Here is a tiny trained network, its code and every weight. The questions are about switching its units off for an input and a class, where a switched-off unit gives its printed mean instead of its output.

import numpy as np


def w(rows, s, z=0):
    codes = np.array(rows[::2]) - 128.0
    scale = np.full(codes.shape[1], s)
    scale[-1] = z or s
    return codes * scale


def f(y):
    return y / 2 * (1 + np.tanh(0.7978845608 * (y + 0.044715 * y**3)))


def log_softmax(a):
    a = a - a.max(-1, keepdims=True)
    return a - np.log(np.exp(a).sum(-1, keepdims=True))


def net(x, mask):
    res = np.array(x, float).reshape(1, 5) / 4 @ E
    y = f(res @ A[0][:, :-1].T + A[0][:, -1])
    res = res + np.where(mask, y, B[0][:, -1]) @ B[0][:, :-1]
    return log_softmax(res[-1] @ U[:, :-1].T + U[:, -1])


A, B = {}, {}
E = w([
[60,65,255,77],'x0',
[130,124,131,130],'x1',
[156,183,118,58],'x2',
[197,200,220,160],'x3',
[130,126,131,129],'x4',
],0.0084)
A[0] = w([
[119,23,32,50,27],'neuron 1',
[188,91,74,255,91],'neuron 2',
[88,99,178,95,2],'neuron 3',
[127,164,52,239,50],'neuron 4',
[171,246,26,46,93],'neuron 5',
[193,218,243,210,71],'neuron 6',
],0.008,0.0063)
B[0] = w([
[75,181,79,127,201],'neuron 1',
[102,104,195,69,206],'neuron 2',
[18,198,225,74,138],'neuron 3',
[66,108,201,40,196],'neuron 4',
[113,82,201,88,255],'neuron 5',
[49,132,8,64,252],'neuron 6',
],0.011,0.0048)
U = w([
[152,100,127,141,219],'0',
[114,107,191,101,5],'1',
[164,111,96,154,217],'2',
[91,160,32,149,29],'3',
[178,103,110,148,200],'4',
[213,178,116,253,63],'5',
],0.015,0.012)

Each question gives the input, the list of numbers given to net, and the class t.
The units are the neurons (one row each of A and B). Each row of codes is followed by its name. A weight is (code - 128) times the scale printed after its matrix; where a second scale follows, it is the last column's (A, B and U).
mask holds one flag per neuron, in row order. A switched-off neuron (its flag False) gives its mean, the last column of its row in B, instead of its output. The means were averaged over made-up inputs and are rounded, as every weight is.
A unit's drop is (log p(t) with every unit on - log p(t) with that unit switched off) / (log p(t) with every unit on - log p(t) with every unit switched off).
The circuit of an input: a set's keep is (log p(t) with only the set's units on - log p(t) with every unit switched off) / (log p(t) with every unit on - log p(t) with every unit switched off). Starting from all 6 units, units are removed one at a time, each time the one whose removal leaves the highest keep (on an exact tie, the one counted first), for as long as the keep stays at least 0.8.
circuit, biggest first: the units of the circuit, biggest drop first
most important unit: the unit with the biggest drop
top k neurons: the k neurons with the biggest drops, biggest first
drop when u is switched off: that unit's drop, to one decimal
input [-6,2,8,-3,5], class 0: most important unit : neuron 5
input [-7,-4,0,-2,-2], class 1: circuit, biggest first : [neuron 4; neuron 5]
input [-5,7,-7,8,-4], class 3: top 2 neurons : [neuron 6; neuron 5]
input [5,-8,6,6,-1], class 4: top 2 neurons : [neuron 1; neuron 4]
input [-7,-7,4,-4,-5], class 1: circuit, biggest first : [neuron 5; neuron 4]
input [-7,2,-1,0,-2], class 1: top 3 neurons : [neuron 4; neuron 2; neuron 5]
input [-8,-6,-5,-4,-3], class 1: top 2 neurons : [neuron 4; neuron 2]
input [-7,-1,5,-4,-2], class 1: top 2 neurons : [neuron 5; neuron 4]
input [-8,1,7,0,3], class 1: top 2 neurons : [neuron 5; neuron 4]
input [1,1,-3,-7,1], class 3: top 4 neurons : [neuron 1; neuron 5; neuron 2; neuron 4]
input [2,1,0,4,-2], class 3: top 3 neurons : [neuron 6; neuron 5; neuron 2]
input [3,-2,0,-6,-5], class 3: top 3 neurons : [neuron 1; neuron 5; neuron 2]
input [-4,3,-3,7,3], class 3: top 2 neurons : [neuron 6; neuron 5]
input [-7,7,-4,4,-1], class 1: top 2 neurons : [neuron 4; neuron 2]
input [3,5,-2,5,3], class 3: circuit, biggest first : [neuron 6; neuron 5]
input [4,3,1,6,-1], class 3: top neuron : [neuron 6]
input [-8,4,-6,-6,7], class 1: drop when neuron 4 is switched off : 0.4
input [-7,1,0,-6,-6], class 1: drop when neuron 4 is switched off : 0.3
input [-8,1,-7,-5,5], class 1: drop when neuron 4 is switched off : 0.4
